Below is a small trained network, with its code and all its weights. Each question gives an input and a class and asks what happens when units are switched off, that is, made to give their printed mean instead of their output.

import numpy as np


def w(rows, s, z=0):
    codes = np.array(rows[::2]) - 128.0
    scale = np.full(codes.shape[1], s)
    scale[-1] = z or s
    return codes * scale


def f(y):
    return np.maximum(y, 0)


def log_softmax(a):
    a = a - a.max(-1, keepdims=True)
    return a - np.log(np.exp(a).sum(-1, keepdims=True))


def net(x, mask):
    res = np.array(x, float).reshape(1, 8) / 4 @ E
    y = f(res @ A[0][:, :-1].T + A[0][:, -1])
    res = res + np.where(mask, y, B[0][:, -1]) @ B[0][:, :-1]
    return log_softmax(res[-1] @ U[:, :-1].T + U[:, -1])


A, B = {}, {}
E = w([
[185,22,175,142,96],'x0',
[174,196,211,137,145],'x1',
[128,128,128,128,128],'x2',
[69,127,154,225,112],'x3',
[151,96,100,175,250],'x4',
[128,129,128,128,128],'x5',
[127,128,128,128,128],'x6',
[197,162,66,178,82],'x7',
],0.014)
A[0] = w([
[182,70,108,187,233,117],'n1',
[127,128,109,165,227,59],'n2',
[177,175,200,148,141,93],'n3',
[87,144,139,241,110,112],'n4',
[204,138,79,90,120,90],'n5',
[144,189,218,154,160,89],'n6',
[126,144,113,235,88,73],'n7',
[250,197,57,212,76,24],'n8',
[207,188,149,169,117,100],'n9',
[110,120,169,88,5,80],'n10',
[142,137,120,162,191,86],'n11',
[74,62,77,100,130,69],'n12',
[203,12,183,156,78,57],'n13',
[56,252,33,140,157,40],'n14',
[219,129,82,58,154,65],'n15',
[75,113,153,177,127,60],'n16',
[237,180,215,160,139,87],'n17',
[57,121,160,222,98,100],'n18',
[114,80,33,97,116,111],'n19',
[27,94,248,66,185,1],'n20',
[71,164,117,228,96,79],'n21',
[197,60,125,174,91,126],'n22',
[94,222,69,125,119,66],'n23',
[80,119,164,162,132,61],'n24',
[73,111,163,80,169,41],'n25',
[73,61,57,163,115,147],'n26',
[149,110,107,170,200,92],'n27',
[165,129,104,19,133,113],'n28',
[112,86,59,146,96,78],'n29',
[144,104,19,157,80,94],'n30',
[97,94,168,198,107,88],'n31',
[163,140,128,106,143,53],'n32',
[91,173,152,103,7,55],'n33',
],0.012,0.0072)
B[0] = w([
[144,151,72,155,60,244],'n1',
[135,148,99,145,86,199],'n2',
[104,139,146,92,86,189],'n3',
[188,118,149,88,139,193],'n4',
[174,103,137,115,160,193],'n5',
[92,136,150,79,89,193],'n6',
[157,85,122,108,158,182],'n7',
[95,19,118,167,163,239],'n8',
[76,81,146,104,113,197],'n9',
[147,141,64,172,77,219],'n10',
[137,143,115,148,93,177],'n11',
[104,129,162,100,98,189],'n12',
[88,254,139,176,226,236],'n13',
[103,196,137,146,189,249],'n14',
[177,120,140,101,144,205],'n15',
[157,121,122,107,138,158],'n16',
[90,129,150,77,94,226],'n17',
[176,132,136,85,142,189],'n18',
[118,131,158,98,103,210],'n19',
[93,33,106,157,165,205],'n20',
[170,121,141,116,144,190],'n21',
[106,162,135,159,176,212],'n22',
[111,165,131,157,165,208],'n23',
[142,114,118,108,142,152],'n24',
[132,84,130,155,158,166],'n25',
[106,128,169,83,91,220],'n26',
[139,149,73,164,60,194],'n27',
[201,118,151,102,152,208],'n28',
[93,126,157,103,83,183],'n29',
[81,77,151,109,118,210],'n30',
[170,132,136,102,151,170],'n31',
[142,140,144,113,122,144],'n32',
[152,149,79,188,62,216],'n33',
],0.015,0.016)
U = w([
[158,156,33,186,53,103],'0',
[81,218,134,166,215,146],'1',
[81,21,104,162,167,254],'2',
[251,124,143,82,156,90],'3',
[47,135,176,74,65,46],'4',
],0.013,0.0095)

Each question gives the input, the list of numbers given to net, and the class t.
The units are the neurons (one row each of A and B). Each row of codes is followed by its name. A weight is (code - 128) times the scale printed after its matrix; where a second scale follows, it is the last column's (A, B and U).
mask holds one flag per neuron, in row order. A switched-off neuron (its flag False) gives its mean, the last column of its row in B, instead of its output. The means were averaged over made-up inputs and are rounded, as every weight is.
A unit's drop is (log p(t) with every unit on - log p(t) with that unit switched off) / (log p(t) with every unit on - log p(t) with every unit switched off).
The circuit of an input: a set's keep is (log p(t) with only the set's units on - log p(t) with every unit switched off) / (log p(t) with every unit on - log p(t) with every unit switched off). Starting from the 12 units with the biggest drops (on a tie, the unit counted first), units are removed one at a time, each time the one whose removal leaves the highest keep (on an exact tie, the one counted first), for as long as the keep stays at least 0.8.
units of the circuit, in order: the units of the circuit, biggest drop first
unit that matters most: the unit with the biggest drop
k most important neurons: the k neurons with the biggest drops, biggest first
drop when u is switched off: that unit's drop, to one decimal
input [-1,6,-5,-7,-5,-8,-7,-7], class 2: unit that matters most : n20
input [5,6,2,-3,2,4,1,-1], class 4: 3 most important neurons : (n17, n14, n3)
input [-6,7,5,5,0,-4,-7,-5], class 4: 4 most important neurons : (n6, n13, n3, n22)
input [-7,-1,6,6,-1,-8,-3,7], class 1: 3 most important neurons : (n14, n23, n20)
input [2,-5,8,6,6,-7,0,4], class 0: 2 most important neurons : (n1, n27)
input [3,-4,0,8,-4,1,3,6], class 3: 2 most important neurons : (n4, n18)
input [8,8,-8,-8,8,0,-3,5], class 0: 3 most important neurons : (n1, n27, n14)
input [7,-4,-1,-6,-2,-6,-6,5], class 1: 2 most important neurons : (n13, n22)
input [-6,0,8,3,4,-4,6,-7], class 2: 3 most important neurons : (n20, n13, n25)
input [7,-2,2,8,-8,-1,1,0], class 0: 3 most important neurons : (n10, n33, n28)
input [7,6,2,-4,1,4,0,8], class 2: 3 most important neurons : (n8, n9, n14)
input [7,7,-6,-5,-3,-3,-5,-8], class 2: 2 most important neurons : (n20, n14)
input [5,7,8,6,2,8,-4,1], class 4: 3 most important neurons : (n17, n6, n3)
input [-1,-6,7,-5,3,2,-3,4], class 4: unit that matters most : n30
input [1,7,2,6,-3,3,4,6], class 4: 4 most important neurons : (n17, n9, n6, n3)
input [6,-5,2,1,-5,8,6,6], class 1: 4 most important neurons : (n13, n22, n1, n20)
input [1,8,7,-6,-2,-6,-8,8], class 2: drop when n5 is switched off : 0.1
input [2,4,-6,-1,-6,4,-4,0], class 0: drop when n10 is switched off : 0.1
input [3,-6,-6,5,-2,-8,-1,2], class 4: drop when n26 is switched off : 1.1
input [-7,2,0,5,-3,8,-8,7], class 1: units of the circuit, in order : (n14)
input [2,7,6,-8,7,3,3,-8], class 2: drop when n33 is switched off : 0.3
